Here is a tiny trained network, its code and every weight. The questions are about switching its units off for an input and a target symbol, where a switched-off unit gives its printed mean instead of its output.

import numpy as np


def w(rows, s, z=0):
    codes = np.array(rows[::2]) - 128.0
    scale = np.full(codes.shape[1], s)
    scale[-1] = z or s
    return codes * scale


def norm(h):
    return h / np.sqrt((h * h).mean(-1, keepdims=True) + 1e-5)


def f(y):
    return np.maximum(y, 0)


def softmax(a):
    e = np.exp(a - a.max(-1, keepdims=True))
    return e / e.sum(-1, keepdims=True)


def log_softmax(a):
    a = a - a.max(-1, keepdims=True)
    return a - np.log(np.exp(a).sum(-1, keepdims=True))


def net(x, mask):
    ids = ['αβγεζηθμξπστφψω'.index(c) for c in x.split()]
    T = len(ids)
    res = E[ids] + P[:T]
    r = norm(res)
    for j in range(3):
        rows = slice(4 * j, 4 * j + 4)
        q, k, v = (r @ M[0][rows].T for M in (Q, K, V))
        z = softmax(np.where(np.tri(T) > 0, q @ k.T / 4**0.5, -1e9)) @ v
        o = O[0][rows]
        res = res + np.where(mask[j], z, o[:, -1]) @ o[:, :-1]
    y = f(norm(res) @ A[0][:, :-1].T + A[0][:, -1])
    res = res + np.where(mask[3:11], y, B[0][:, -1]) @ B[0][:, :-1]
    return log_softmax(norm(res)[-1] @ U[:, :-1].T + U[:, -1])


Q, K, V, O, A, B = {}, {}, {}, {}, {}, {}
E = w([
[158,67,126,145],'α',
[144,81,127,129],'β',
[186,95,161,91],'γ',
[136,83,122,129],'ε',
[84,242,162,221],'ζ',
[159,91,130,61],'η',
[157,84,111,170],'θ',
[66,187,40,95],'μ',
[134,117,115,149],'ξ',
[148,110,113,175],'π',
[87,91,170,63],'σ',
[195,254,140,58],'τ',
[147,159,227,185],'φ',
[202,136,188,158],'ψ',
[138,95,123,134],'ω',
],0.019)
P = w([
[187,1,85,224],'0',
[180,13,98,184],'1',
[174,25,105,165],'2',
[167,41,111,153],'3',
[158,57,115,147],'4',
[153,67,121,135],'5',
[151,75,128,124],'6',
[151,81,138,112],'7',
[149,90,146,100],'8',
[136,105,151,91],'9',
[131,117,163,87],'10',
[129,129,174,81],'11',
[129,131,178,82],'12',
],0.0093)
Q[0] = w([
[134,161,113,131],'H1',
[151,127,103,120],'H1',
[172,83,177,76],'H1',
[154,116,137,85],'H1',
[119,126,94,113],'H2',
[102,153,121,115],'H2',
[103,106,128,150],'H2',
[159,136,166,110],'H2',
[99,145,129,116],'H3',
[5,186,100,126],'H3',
[89,138,94,113],'H3',
[136,85,162,151],'H3',
],0.029)
K[0] = w([
[174,114,80,224],'H1',
[184,130,141,141],'H1',
[167,247,185,68],'H1',
[188,231,127,42],'H1',
[94,127,49,177],'H2',
[121,111,47,117],'H2',
[61,142,185,110],'H2',
[228,157,152,76],'H2',
[91,84,125,177],'H3',
[63,16,90,244],'H3',
[131,13,92,154],'H3',
[73,168,213,78],'H3',
],0.014)
V[0] = w([
[235,198,154,104],'H1',
[145,156,109,178],'H1',
[132,134,112,130],'H1',
[198,157,71,100],'H1',
[56,135,173,98],'H2',
[63,142,145,134],'H2',
[173,147,122,107],'H2',
[202,181,109,112],'H2',
[183,154,209,159],'H3',
[111,55,237,122],'H3',
[6,119,91,114],'H3',
[216,142,59,76],'H3',
],0.011)
O[0] = w([
[75,209,149,175,164],'H1',
[123,157,132,159,69],'H1',
[126,146,129,132,116],'H1',
[123,237,115,116,134],'H1',
[99,164,174,76,108],'H2',
[72,155,168,63,79],'H2',
[122,54,138,108,130],'H2',
[168,66,70,36,92],'H2',
[178,169,190,254,146],'H3',
[178,90,186,90,253],'H3',
[99,20,88,158,74],'H3',
[155,231,65,47,153],'H3',
],0.0079,0.0084)
A[0] = w([
[73,135,8,100,187],'N1',
[51,61,150,146,111],'N2',
[167,44,155,141,149],'N3',
[188,185,116,57,118],'N4',
[82,139,97,170,254],'N5',
[186,123,34,38,149],'N6',
[197,184,170,172,81],'N7',
[136,133,209,74,122],'N8',
],0.012,0.0077)
B[0] = w([
[100,104,95,16,146],'N1',
[174,188,106,72,175],'N2',
[71,167,139,62,244],'N3',
[98,68,48,70,173],'N4',
[57,253,194,68,171],'N5',
[89,147,134,243,163],'N6',
[132,115,73,61,172],'N7',
[172,65,95,196,185],'N8',
],0.011)
U = w([
[127,168,80,93,141],'α',
[68,159,116,128,140],'β',
[63,174,200,138,109],'γ',
[68,117,135,196,153],'ε',
[18,72,97,169,76],'ζ',
[229,110,29,76,28],'η',
[160,132,217,182,85],'θ',
[119,81,141,202,130],'μ',
[197,87,113,176,102],'ξ',
[115,71,4,143,103],'π',
[127,96,136,71,207],'σ',
[141,124,103,152,144],'τ',
[158,118,81,196,189],'φ',
[241,166,155,118,64],'ψ',
[23,101,39,79,5],'ω',
],0.026,0.013)

Each question gives the input, a string of symbols that net reads in full, and the target symbol t.
The units are the heads (4 rows each of Q, K, V and O) and the neurons (one row each of A and B). Each row of codes is followed by its name. A weight is (code - 128) times the scale printed after its matrix; where a second scale follows, it is the last column's (O, A, B and U).
mask holds one flag per unit, heads first, then neurons. A switched-off unit (its flag False) gives its mean, the last column of its rows in O or B, instead of its output. The means were averaged over made-up inputs and are rounded, as every weight is.
A unit's drop is (log p(t) with every unit on - log p(t) with that unit switched off) / (log p(t) with every unit on - log p(t) with every unit switched off).
The circuit of an input: a set's keep is (log p(t) with only the set's units on - log p(t) with every unit switched off) / (log p(t) with every unit on - log p(t) with every unit switched off). Starting from all 11 units, units are removed one at a time, each time the one whose removal leaves the highest keep (on an exact tie, the one counted first), for as long as the keep stays at least 0.8.
circuit, biggest first: the units of the circuit, biggest drop first
unit that matters most: the unit with the biggest drop
k most important neurons: the k neurons with the biggest drops, biggest first
which heads matter: for each layer, one digit per head in row order, 1 if its drop is at least 0.15 and else 0, layers parted by /
drop when u is switched off: that unit's drop, to one decimal
input σ ξ μ β, target ω: unit that matters most	H3
input θ σ τ σ ψ γ, target α: which heads matter	101
input β ε θ, target φ: which heads matter	111
input ψ σ θ σ θ γ β θ α τ α ε, target α: which heads matter	110
input β ε ε α τ σ, target α: which heads matter	111
input ψ ε θ σ θ σ θ, target σ: which heads matter	000
input η β γ η, target π: 2 most important neurons	[N6, N4]
input ω θ φ ω θ, target θ: which heads matter	001
input σ ψ θ β θ γ ε ω, target η: circuit, biggest first	[H3, N3, N4]
input ψ ω θ θ ω σ σ σ σ σ τ ε, target α: circuit, biggest first	[H1, N7]
input ε η ε, target π: 3 most important neurons	[N6, N4, N5]
input θ θ ε τ ω θ μ σ ζ ψ, target α: circuit, biggest first	[H1, H2, N4]
input ω φ φ θ θ σ γ μ ω, target ω: 2 most important neurons	[N1, N6]
input ε α σ ω σ σ ω σ σ ε φ, target θ: circuit, biggest first	[H3]
input σ σ σ σ ω θ ψ η, target π: 2 most important neurons	[N4, N6]
input η μ β π, target ω: 2 most important neurons	[N1, N5]
input ω π σ μ β σ τ γ μ θ φ α, target α: drop when H1 is switched off	0.5
input σ σ σ σ σ ξ θ ζ β, target γ: drop when H3 is switched off	1.1
input θ σ θ ψ α, target ψ: drop when N4 is switched off	0.0
input ω σ σ η η ψ γ, target η: 2 most important neurons	[N4, N7]
input σ σ σ τ θ, target α: most important neuron	[N7]
